Below is a small trained network, with its code and all its weights. Each question gives an input and a target symbol and asks what happens when units are switched off, that is, made to give their printed mean instead of their output.

import numpy as np


def w(rows, s, z=0):
    codes = np.array(rows[::2]) - 128.0
    scale = np.full(codes.shape[1], s)
    scale[-1] = z or s
    return codes * scale


def norm(h):
    return h / np.sqrt((h * h).mean(-1, keepdims=True) + 1e-5)


def f(y):
    return np.maximum(y, 0)


def softmax(a):
    e = np.exp(a - a.max(-1, keepdims=True))
    return e / e.sum(-1, keepdims=True)


def log_softmax(a):
    a = a - a.max(-1, keepdims=True)
    return a - np.log(np.exp(a).sum(-1, keepdims=True))


def net(x, mask):
    ids = ['αγεζηθλμξπστφψω'.index(c) for c in x.split()]
    T = len(ids)
    res = E[ids] + P[:T]
    q, k, v = (norm(res) @ M[0].T for M in (Q, K, V))
    z = softmax(np.where(np.tri(T) > 0, q @ k.T / 2**0.5, -1e9)) @ v
    res = res + np.where(mask[0], z, O[0][:, -1]) @ O[0][:, :-1]
    y = f(norm(res) @ A[0][:, :-1].T + A[0][:, -1])
    res = res + np.where(mask[1:25], y, B[0][:, -1]) @ B[0][:, :-1]
    return log_softmax(norm(res)[-1] @ U[:, :-1].T + U[:, -1])


Q, K, V, O, A, B = {}, {}, {}, {}, {}, {}
E = w([
[77,160,102,71],'α',
[154,128,103,151],'γ',
[143,93,139,71],'ε',
[158,108,99,137],'ζ',
[174,36,161,51],'η',
[199,188,253,78],'θ',
[123,110,155,115],'λ',
[125,60,44,159],'μ',
[170,86,166,143],'ξ',
[66,170,87,97],'π',
[150,121,111,221],'σ',
[116,136,215,36],'τ',
[181,95,198,129],'φ',
[78,156,117,55],'ψ',
[90,176,215,149],'ω',
],0.015)
P = w([
[254,203,96,223],'0',
[83,33,112,185],'1',
[87,32,119,197],'2',
[98,35,130,207],'3',
[96,35,129,206],'4',
[89,33,125,198],'5',
],0.0049)
Q[0] = w([
[2,175,41,108],'H1',
[73,80,125,152],'H1',
],0.012)
K[0] = w([
[220,168,9,52],'H1',
[159,213,163,122],'H1',
],0.014)
V[0] = w([
[108,176,176,251],'H1',
[130,224,3,144],'H1',
],0.006)
O[0] = w([
[3,45,189,144,126],'H1',
[138,143,202,150,3],'H1',
],0.011,0.0037)
A[0] = w([
[207,134,142,146,110],'N1',
[60,108,85,107,35],'N2',
[196,134,47,85,131],'N3',
[96,135,42,120,15],'N4',
[214,102,137,142,112],'N5',
[246,70,184,85,63],'N6',
[114,87,48,80,72],'N7',
[145,85,86,124,82],'N8',
[123,96,104,91,75],'N9',
[121,49,41,89,183],'N10',
[62,166,142,136,70],'N11',
[92,83,83,121,93],'N12',
[220,43,40,159,92],'N13',
[187,98,71,77,98],'N14',
[122,183,68,70,49],'N15',
[137,106,132,91,180],'N16',
[112,61,122,122,1],'N17',
[133,61,182,59,115],'N18',
[130,165,93,148,125],'N19',
[169,135,61,154,171],'N20',
[99,16,29,137,116],'N21',
[113,162,53,193,76],'N22',
[81,151,150,117,220],'N23',
[65,144,75,69,213],'N24',
],0.012,0.0048)
B[0] = w([
[96,54,77,125,156],'N1',
[51,66,133,129,155],'N2',
[117,127,124,177,195],'N3',
[154,154,197,109,147],'N4',
[171,110,130,82,170],'N5',
[106,172,185,131,198],'N6',
[101,152,191,98,191],'N7',
[86,129,129,140,167],'N8',
[195,160,181,150,157],'N9',
[125,132,118,86,254],'N10',
[119,149,85,89,148],'N11',
[120,199,169,178,176],'N12',
[141,145,139,90,237],'N13',
[79,188,103,131,192],'N14',
[118,2,122,119,155],'N15',
[106,126,124,173,181],'N16',
[84,160,101,142,151],'N17',
[114,179,72,171,204],'N18',
[88,121,136,159,140],'N19',
[137,100,101,154,179],'N20',
[81,177,126,111,254],'N21',
[177,126,178,138,152],'N22',
[136,83,106,70,180],'N23',
[224,148,135,200,204],'N24',
],0.0099,0.0096)
U = w([
[120,123,214,81,105],'α',
[185,223,106,206,133],'γ',
[143,71,147,192,151],'ε',
[57,34,161,102,150],'ζ',
[110,156,194,129,52],'η',
[94,101,50,133,36],'θ',
[88,132,94,153,102],'λ',
[156,152,84,5,126],'μ',
[176,159,118,170,196],'ξ',
[150,132,19,136,138],'π',
[169,153,229,105,127],'σ',
[178,95,116,111,255],'τ',
[108,133,199,237,129],'φ',
[115,164,156,174,62],'ψ',
[117,128,149,55,114],'ω',
],0.018,0.0068)

Each question gives the input, a string of symbols that net reads in full, and the target symbol t.
The units are the heads (2 rows each of Q, K, V and O) and the neurons (one row each of A and B). Each row of codes is followed by its name. A weight is (code - 128) times the scale printed after its matrix; where a second scale follows, it is the last column's (O, A, B and U).
mask holds one flag per unit, heads first, then neurons. A switched-off unit (its flag False) gives its mean, the last column of its rows in O or B, instead of its output. The means were averaged over made-up inputs and are rounded, as every weight is.
A unit's drop is (log p(t) with every unit on - log p(t) with that unit switched off) / (log p(t) with every unit on - log p(t) with every unit switched off).
The circuit of an input: a set's keep is (log p(t) with only the set's units on - log p(t) with every unit switched off) / (log p(t) with every unit on - log p(t) with every unit switched off). Starting from the 12 units with the biggest drops (on a tie, the unit counted first), units are removed one at a time, each time the one whose removal leaves the highest keep (on an exact tie, the one counted first), for as long as the keep stays at least 0.8.
circuit, biggest first: the units of the circuit, biggest drop first
top k neurons: the k neurons with the biggest drops, biggest first
drop when u is switched off: that unit's drop, to one decimal
input α τ τ λ ψ, target μ: top 2 neurons : N23; N6
input τ τ γ ζ α, target φ: circuit, biggest first : N24; N2; N15
input τ α α α α α, target φ: circuit, biggest first : N24; N15; N2
input η α α η, target μ: top 2 neurons : N5; N24
input α τ ζ τ, target γ: top 2 neurons : N24; N18
input μ ω σ ψ, target π: top 3 neurons : N23; N24; N13
input τ α π, target φ: top 2 neurons : N24; N15
input ξ ζ α ω ε, target ζ: circuit, biggest first : H1
input ω γ τ, target ζ: top 3 neurons : N23; N14; N21
input η η α η η, target μ: top 2 neurons : N5; N13
input μ σ ξ μ λ α, target π: top 4 neurons : N23; N24; N11; N13
input α ω ψ, target μ: top 2 neurons : N23; N12
input α α ζ, target τ: circuit, biggest first : H1; N5; N1; N18
input η α η α τ ψ, target γ: top 3 neurons : N24; N14; N3
input μ σ η α, target π: drop when N13 is switched off : 0.6
input α ω τ, target ζ: drop when N5 is switched off : -0.1
input η α α, target γ: drop when N4 is switched off : 0.2
